Below is a small trained network, with its code and all its weights. Each question gives an input and a target symbol and asks what happens when units are switched off, that is, made to give their printed mean instead of their output.

import numpy as np


def w(rows, s, z=0):
    codes = np.array(rows[::2]) - 128.0
    scale = np.full(codes.shape[1], s)
    scale[-1] = z or s
    return codes * scale


def f(y):
    return np.maximum(y, 0)


def softmax(a):
    e = np.exp(a - a.max(-1, keepdims=True))
    return e / e.sum(-1, keepdims=True)


def log_softmax(a):
    a = a - a.max(-1, keepdims=True)
    return a - np.log(np.exp(a).sum(-1, keepdims=True))


def net(x, mask):
    ids = ['ΘΞαβδεζημπτω'.index(c) for c in x.split()]
    T = len(ids)
    res = E[ids] + P[:T]
    u = 0
    for l in range(2):
        r = res
        for j in range(2):
            rows = slice(4 * j, 4 * j + 4)
            q, k, v = (r @ M[l][rows].T for M in (Q, K, V))
            z = softmax(np.where(np.tri(T) > 0, q @ k.T / 4**0.5, -1e9)) @ v
            o = O[l][rows]
            res = res + np.where(mask[u + j], z, o[:, -1]) @ o[:, :-1]
        u += 2
        y = f(res @ A[l][:, :-1].T + A[l][:, -1])
        res = res + np.where(mask[u : u + 8], y, B[l][:, -1]) @ B[l][:, :-1]
        u += 8
    return log_softmax(res[-1] @ U[:, :-1].T + U[:, -1])


Q, K, V, O, A, B = {}, {}, {}, {}, {}, {}
E = w([
[132,59,142,103,107],'Θ',
[125,106,123,167,125],'Ξ',
[186,66,147,178,157],'α',
[122,102,95,125,150],'β',
[159,144,68,147,129],'δ',
[163,152,214,169,170],'ε',
[250,122,178,142,187],'ζ',
[159,112,170,128,182],'η',
[69,106,81,163,61],'μ',
[114,154,115,196,157],'π',
[111,150,90,108,155],'τ',
[67,177,162,92,131],'ω',
],0.019)
P = w([
[60,92,227,134,43],'0',
[133,125,239,141,36],'1',
[163,164,194,144,53],'2',
[162,185,169,126,76],'3',
[150,162,150,128,125],'4',
[130,146,124,132,161],'5',
[105,128,83,132,195],'6',
[81,120,58,121,219],'7',
[46,95,35,126,245],'8',
[41,82,35,119,254],'9',
[52,42,108,122,236],'10',
],0.0052)
Q[0] = w([
[105,124,90,31,108],'L0H1',
[125,217,163,137,11],'L0H1',
[87,116,207,35,14],'L0H1',
[100,114,132,238,77],'L0H1',
[169,68,50,168,145],'L0H2',
[144,137,140,144,212],'L0H2',
[97,87,120,241,254],'L0H2',
[127,165,106,152,239],'L0H2',
],0.0083)
K[0] = w([
[165,21,127,119,100],'L0H1',
[137,154,167,89,1],'L0H1',
[161,87,101,105,43],'L0H1',
[140,195,166,83,150],'L0H1',
[72,111,106,86,84],'L0H2',
[52,144,132,79,210],'L0H2',
[111,114,113,78,241],'L0H2',
[113,163,58,108,212],'L0H2',
],0.0091)
V[0] = w([
[42,118,113,253,128],'L0H1',
[178,45,148,132,198],'L0H1',
[135,67,122,160,157],'L0H1',
[218,27,186,131,48],'L0H1',
[135,211,137,104,149],'L0H2',
[208,44,161,187,155],'L0H2',
[91,74,242,140,132],'L0H2',
[27,162,93,109,219],'L0H2',
],0.008)
O[0] = w([
[2,190,146,154,187,206],'L0H1',
[207,111,171,43,164,174],'L0H1',
[95,101,150,97,186,158],'L0H1',
[75,65,96,12,144,175],'L0H1',
[196,168,69,186,81,131],'L0H2',
[112,161,114,119,239,153],'L0H2',
[91,164,98,139,126,254],'L0H2',
[211,139,178,146,53,151],'L0H2',
],0.0065,0.0035)
A[0] = w([
[43,133,90,76,86,217],'L0N1',
[150,89,67,178,103,121],'L0N2',
[126,175,8,110,73,232],'L0N3',
[206,169,125,176,233,168],'L0N4',
[102,81,2,239,105,8],'L0N5',
[116,216,140,160,4,98],'L0N6',
[150,94,58,143,136,167],'L0N7',
[155,102,103,77,126,206],'L0N8',
],0.0069,0.0014)
B[0] = w([
[24,79,60,83,113,246],'L0N1',
[157,142,53,90,94,168],'L0N2',
[114,53,133,185,230,175],'L0N3',
[60,147,214,62,168,254],'L0N4',
[239,117,1,205,182,206],'L0N5',
[56,70,106,151,110,213],'L0N6',
[63,199,144,78,125,161],'L0N7',
[189,123,246,79,99,178],'L0N8',
],0.0057,0.0047)
Q[1] = w([
[154,18,109,114,146],'L1H1',
[101,156,50,73,144],'L1H1',
[83,167,132,101,100],'L1H1',
[114,135,96,82,210],'L1H1',
[101,240,79,121,211],'L1H2',
[140,253,230,192,109],'L1H2',
[157,87,132,207,215],'L1H2',
[190,138,109,172,68],'L1H2',
],0.006)
K[1] = w([
[137,46,62,110,99],'L1H1',
[128,135,126,160,95],'L1H1',
[61,115,137,128,63],'L1H1',
[45,153,86,76,109],'L1H1',
[140,159,77,237,236],'L1H2',
[160,95,176,211,148],'L1H2',
[106,173,255,141,210],'L1H2',
[39,54,142,101,127],'L1H2',
],0.0063)
V[1] = w([
[122,88,107,117,127],'L1H1',
[138,121,8,123,124],'L1H1',
[171,145,113,108,147],'L1H1',
[128,129,82,153,129],'L1H1',
[125,185,95,149,133],'L1H2',
[111,118,92,132,142],'L1H2',
[121,214,134,122,142],'L1H2',
[167,116,77,159,175],'L1H2',
],0.011)
O[1] = w([
[125,120,135,187,140,189],'L1H1',
[73,1,203,150,119,133],'L1H1',
[39,83,111,119,113,3],'L1H1',
[127,65,204,114,123,135],'L1H1',
[99,102,243,175,116,108],'L1H2',
[207,110,68,189,26,181],'L1H2',
[102,178,253,124,66,139],'L1H2',
[207,8,167,172,140,82],'L1H2',
],0.0057,0.0054)
A[1] = w([
[84,195,177,126,62,68],'L1N1',
[195,178,126,197,125,240],'L1N2',
[42,169,117,128,86,6],'L1N3',
[117,78,30,114,128,51],'L1N4',
[235,121,220,64,147,149],'L1N5',
[93,191,193,97,88,127],'L1N6',
[149,56,161,160,2,201],'L1N7',
[82,91,180,34,85,206],'L1N8',
],0.007,0.0022)
B[1] = w([
[110,66,147,98,143,207],'L1N1',
[218,218,113,165,120,249],'L1N2',
[69,102,198,158,116,206],'L1N3',
[122,107,188,147,128,237],'L1N4',
[73,92,1,144,60,252],'L1N5',
[149,81,179,145,142,230],'L1N6',
[227,154,136,79,93,216],'L1N7',
[116,173,109,86,41,255],'L1N8',
],0.0079,0.0044)
U = w([
[151,134,89,25,42,148],'Θ',
[124,147,123,121,128,68],'Ξ',
[113,136,162,87,141,10],'α',
[177,176,111,139,84,252],'β',
[205,205,61,169,21,118],'δ',
[152,189,254,173,220,245],'ε',
[160,78,176,103,251,21],'ζ',
[121,147,126,127,141,13],'η',
[92,53,111,189,134,54],'μ',
[180,60,211,121,157,134],'π',
[125,177,142,110,130,92],'τ',
[18,215,160,124,29,145],'ω',
],0.0074,0.0028)

Each question gives the input, a string of symbols that net reads in full, and the target symbol t.
The units are the heads (4 rows each of Q, K, V and O) and the neurons (one row each of A and B). Each row of codes is followed by its name. A weight is (code - 128) times the scale printed after its matrix; where a second scale follows, it is the last column's (O, A, B and U).
mask holds one flag per unit, layer by layer, with each layer's heads first. A switched-off unit (its flag False) gives its mean, the last column of its rows in O or B, instead of its output. The means were averaged over made-up inputs and are rounded, as every weight is.
A unit's drop is (log p(t) with every unit on - log p(t) with that unit switched off) / (log p(t) with every unit on - log p(t) with every unit switched off).
The circuit of an input: a set's keep is (log p(t) with only the set's units on - log p(t) with every unit switched off) / (log p(t) with every unit on - log p(t) with every unit switched off). Starting from the 12 units with the biggest drops (on a tie, the unit counted first), units are removed one at a time, each time the one whose removal leaves the highest keep (on an exact tie, the one counted first), for as long as the keep stays at least 0.8.
circuit, biggest first: the units of the circuit, biggest drop first
top k neurons: the k neurons with the biggest drops, biggest first
top k neurons in layer l: the k neurons of layer l with the biggest drops, biggest first
which heads matter: for each layer, one digit per head in row order, 1 if its drop is at least 0.15 and else 0, layers parted by /
drop of u: that unit's drop, to one decimal
input Ξ Ξ α, target ζ: top 2 neurons in layer 1 => [L1N8 L1N2]
input ε ω ζ, target δ: circuit, biggest first => [L1N5 L1H1]
input π Θ ζ ω α ε μ, target μ: which heads matter => 00 / 10
input τ β ε π, target ε: top 2 neurons in layer 1 => [L1N5 L1N8]
input ω Ξ μ δ ζ δ α, target Θ: which heads matter => 10 / 10
input Θ δ δ ε ω Θ ω π π ω τ, target ε: which heads matter => 10 / 01
input ε α μ Θ Θ μ ω π ω π τ, target ε: which heads matter => 10 / 00
input π ω Θ Ξ α ω Ξ, target δ: top 3 neurons => [L1N2 L0N5 L0N1]
input η α ω α α α ζ τ, target Θ: circuit, biggest first => [L0H1 L0H2 L0N8 L1N5]
input δ Θ ζ π ζ Θ δ ω τ δ, target δ: which heads matter => 11 / 00
input ω ζ ω Θ τ τ ω δ τ, target δ: circuit, biggest first => [L0H2 L0H1]
input Ξ ω ω α, target δ: circuit, biggest first => [L0H1 L0H2 L1N2]
input ζ ζ ω ω Θ, target Θ: circuit, biggest first => [L0H1 L1N8]
input η Ξ τ β ω μ, target μ: top 2 neurons => [L0N3 L0N5]
input Ξ Ξ α π ζ Ξ, target ε: top neuron => [L1N5]
input ζ ω ω ω Ξ ω Θ η π α, target ε: which heads matter => 10 / 00
input α α ζ Θ η, target Θ: which heads matter => 10 / 00
input ω τ ω ω τ, target δ: which heads matter => 11 / 00
input α π ω ζ, target δ: which heads matter => 01 / 10
input ω α ε ω ω ω τ Θ, target Θ: which heads matter => 11 / 00
input δ Ξ Θ π δ, target ε: top 2 neurons => [L1N5 L0N1]
input ω Θ ω ω ω ε π, target δ: which heads matter => 01 / 00
input τ τ μ α ε α ζ Θ ζ, target Θ: top neuron in layer 0 => [L0N4]
input Θ ζ ω ε α, target δ: top neuron in layer 0 => [L0N1]
input α π Θ α, target ε: drop of L1N8 => 0.1
input δ Θ π ω Θ ω τ ω ω Ξ, target δ: drop of L0H2 => 0.2
input Θ ω ω α Θ δ Ξ π δ, target ε: drop of L0H1 => 0.4
input α ω ω Θ ζ ω π, target δ: drop of L0H2 => 0.4
input α ω δ α τ α ω ω ω Θ δ, target δ: top neuron in layer 1 => [L1N2]
